Here is a tiny trained network, its code and every weight. The questions are about switching its units off for an input and a class, where a switched-off unit gives its printed mean instead of its output.

import numpy as np


def w(rows, s, z=0):
    codes = np.array(rows[::2]) - 128.0
    scale = np.full(codes.shape[1], s)
    scale[-1] = z or s
    return codes * scale


def norm(h):
    return h / np.sqrt((h * h).mean(-1, keepdims=True) + 1e-5)


def f(y):
    return y / 2 * (1 + np.tanh(0.7978845608 * (y + 0.044715 * y**3)))


def log_softmax(a):
    a = a - a.max(-1, keepdims=True)
    return a - np.log(np.exp(a).sum(-1, keepdims=True))


def net(x, mask):
    res = np.array(x, float).reshape(1, 3) / 4 @ E
    u = 0
    for l in range(2):
        y = f(norm(res) @ A[l][:, :-1].T + A[l][:, -1])
        res = res + np.where(mask[u : u + 11], y, B[l][:, -1]) @ B[l][:, :-1]
        u += 11
    return log_softmax(norm(res)[-1] @ U[:, :-1].T + U[:, -1])


A, B = {}, {}
E = w([
[138,103,200,97,153,21],'x0',
[34,209,76,154,46,41],'x1',
[177,105,196,255,43,130],'x2',
],0.0044)
A[0] = w([
[151,108,10,173,119,179,41],'L0N0',
[143,184,108,123,98,90,64],'L0N1',
[106,74,108,116,83,149,4],'L0N2',
[137,169,140,1,73,151,63],'L0N3',
[5,46,120,74,138,145,62],'L0N4',
[170,89,147,102,133,23,54],'L0N5',
[122,127,71,156,120,190,27],'L0N6',
[54,66,205,196,77,155,63],'L0N7',
[91,88,201,134,184,37,59],'L0N8',
[67,161,111,162,126,242,76],'L0N9',
[155,228,192,130,173,154,155],'L0N10',
],0.006,0.0033)
B[0] = w([
[156,179,213,30,82,91,171],'L0N0',
[128,58,123,124,117,136,132],'L0N1',
[49,254,209,124,188,128,46],'L0N2',
[191,182,117,175,154,110,136],'L0N3',
[215,181,103,162,143,105,150],'L0N4',
[135,233,184,50,73,194,212],'L0N5',
[115,203,230,63,115,106,124],'L0N6',
[221,197,61,126,186,93,205],'L0N7',
[161,217,174,38,55,187,248],'L0N8',
[185,152,191,23,74,90,214],'L0N9',
[153,81,120,111,91,125,167],'L0N10',
],0.0093,0.0016)
A[1] = w([
[90,143,103,94,195,128,21],'L1N0',
[47,102,127,150,111,86,59],'L1N1',
[120,167,77,153,123,227,107],'L1N2',
[122,54,117,110,118,100,125],'L1N3',
[132,103,196,123,191,8,127],'L1N4',
[131,123,165,196,121,124,4],'L1N5',
[196,164,87,161,183,76,93],'L1N6',
[98,172,132,148,124,107,157],'L1N7',
[127,85,118,121,101,115,79],'L1N8',
[144,82,71,161,158,88,118],'L1N9',
[112,84,176,138,179,152,84],'L1N10',
],0.016,0.0032)
B[1] = w([
[172,195,212,231,116,86,170],'L1N0',
[116,70,72,133,161,95,187],'L1N1',
[53,102,82,136,51,183,150],'L1N2',
[109,97,82,223,102,181,145],'L1N3',
[69,120,68,112,26,250,136],'L1N4',
[106,224,167,155,157,92,149],'L1N5',
[96,137,93,206,147,123,254],'L1N6',
[176,65,162,88,189,174,195],'L1N7',
[121,191,63,148,161,177,129],'L1N8',
[152,137,183,34,88,150,222],'L1N9',
[104,105,82,84,180,38,172],'L1N10',
],0.014,0.0046)
U = w([
[184,154,220,12,91,117,174],'0',
[137,190,140,244,147,90,188],'1',
[134,2,54,111,206,84,161],'2',
[46,113,75,118,24,219,143],'3',
[37,109,152,123,128,126,3],'4',
],0.014,0.0056)

Each question gives the input, the list of numbers given to net, and the class t.
The units are the neurons (one row each of A and B). Each row of codes is followed by its name. A weight is (code - 128) times the scale printed after its matrix; where a second scale follows, it is the last column's (A, B and U).
mask holds one flag per neuron, layer by layer. A switched-off neuron (its flag False) gives its mean, the last column of its row in B, instead of its output. The means were averaged over made-up inputs and are rounded, as every weight is.
A unit's drop is (log p(t) with every unit on - log p(t) with that unit switched off) / (log p(t) with every unit on - log p(t) with every unit switched off).
The circuit of an input: a set's keep is (log p(t) with only the set's units on - log p(t) with every unit switched off) / (log p(t) with every unit on - log p(t) with every unit switched off). Starting from the 12 units with the biggest drops (on a tie, the unit counted first), units are removed one at a time, each time the one whose removal leaves the highest keep (on an exact tie, the one counted first), for as long as the keep stays at least 0.8.
units of the circuit, in order: the units of the circuit, biggest drop first
unit that matters most: the unit with the biggest drop
top k neurons: the k neurons with the biggest drops, biggest first
k most important neurons of layer l: the k neurons of layer l with the biggest drops, biggest first
drop when u is switched off: that unit's drop, to one decimal
input [1,4,-2], class 2: top 2 neurons => L1N1, L0N7
input [2,-3,-1], class 3: unit that matters most => L1N2
input [2,1,-7], class 1: top 2 neurons => L1N6, L1N0
input [7,1,-8], class 1: top 2 neurons => L1N0, L0N9
input [-7,-8,6], class 2: top 2 neurons => L0N8, L0N5
input [5,6,5], class 2: 4 most important neurons of layer 0 => L0N9, L0N0, L0N4, L0N3
input [-2,-3,3], class 3: top 3 neurons => L0N5, L0N8, L1N4
input [6,-8,4], class 2: top 2 neurons => L1N10, L1N9
input [-8,-6,8], class 0: 4 most important neurons of layer 0 => L0N9, L0N0, L0N6, L0N4
input [-4,5,2], class 2: top 2 neurons => L0N8, L0N5
input [6,6,5], class 0: 2 most important neurons of layer 0 => L0N8, L0N5
input [-7,-1,-8], class 1: top 3 neurons => L0N8, L0N5, L1N0
input [-1,1,2], class 3: top 3 neurons => L0N8, L0N5, L1N4
input [-8,-1,8], class 0: units of the circuit, in order => L1N6
input [-5,1,5], class 0: top 4 neurons => L0N9, L0N0, L0N6, L0N4
input [3,2,-3], class 3: top 3 neurons => L0N9, L0N0, L1N2
input [-1,1,-1], class 3: top 2 neurons => L1N4, L0N8
input [-1,-3,3], class 3: top 3 neurons => L1N3, L1N9, L1N6
input [3,-2,-2], class 3: top 3 neurons => L0N9, L1N2, L0N0
input [-7,0,-6], class 0: unit that matters most => L0N9
input [-6,-4,-8], class 1: top 2 neurons => L1N0, L0N8
input [-6,8,-4], class 2: 2 most important neurons of layer 0 => L0N8, L0N5
input [2,-2,-3], class 3: 2 most important neurons of layer 0 => L0N9, L0N0
input [-1,-3,-4], class 1: 2 most important neurons of layer 1 => L1N6, L1N0
input [1,3,-3], class 3: 2 most important neurons of layer 0 => L0N0, L0N6
input [-1,2,0], class 3: 2 most important neurons of layer 0 => L0N5, L0N8
input [-4,-4,-8], class 1: unit that matters most => L1N0
input [-2,5,-8], class 1: 2 most important neurons of layer 1 => L1N0, L1N6
input [-4,1,2], class 0: drop when L1N6 is switched off => 0.1
input [3,-4,-8], class 1: drop when L1N0 is switched off => 0.4
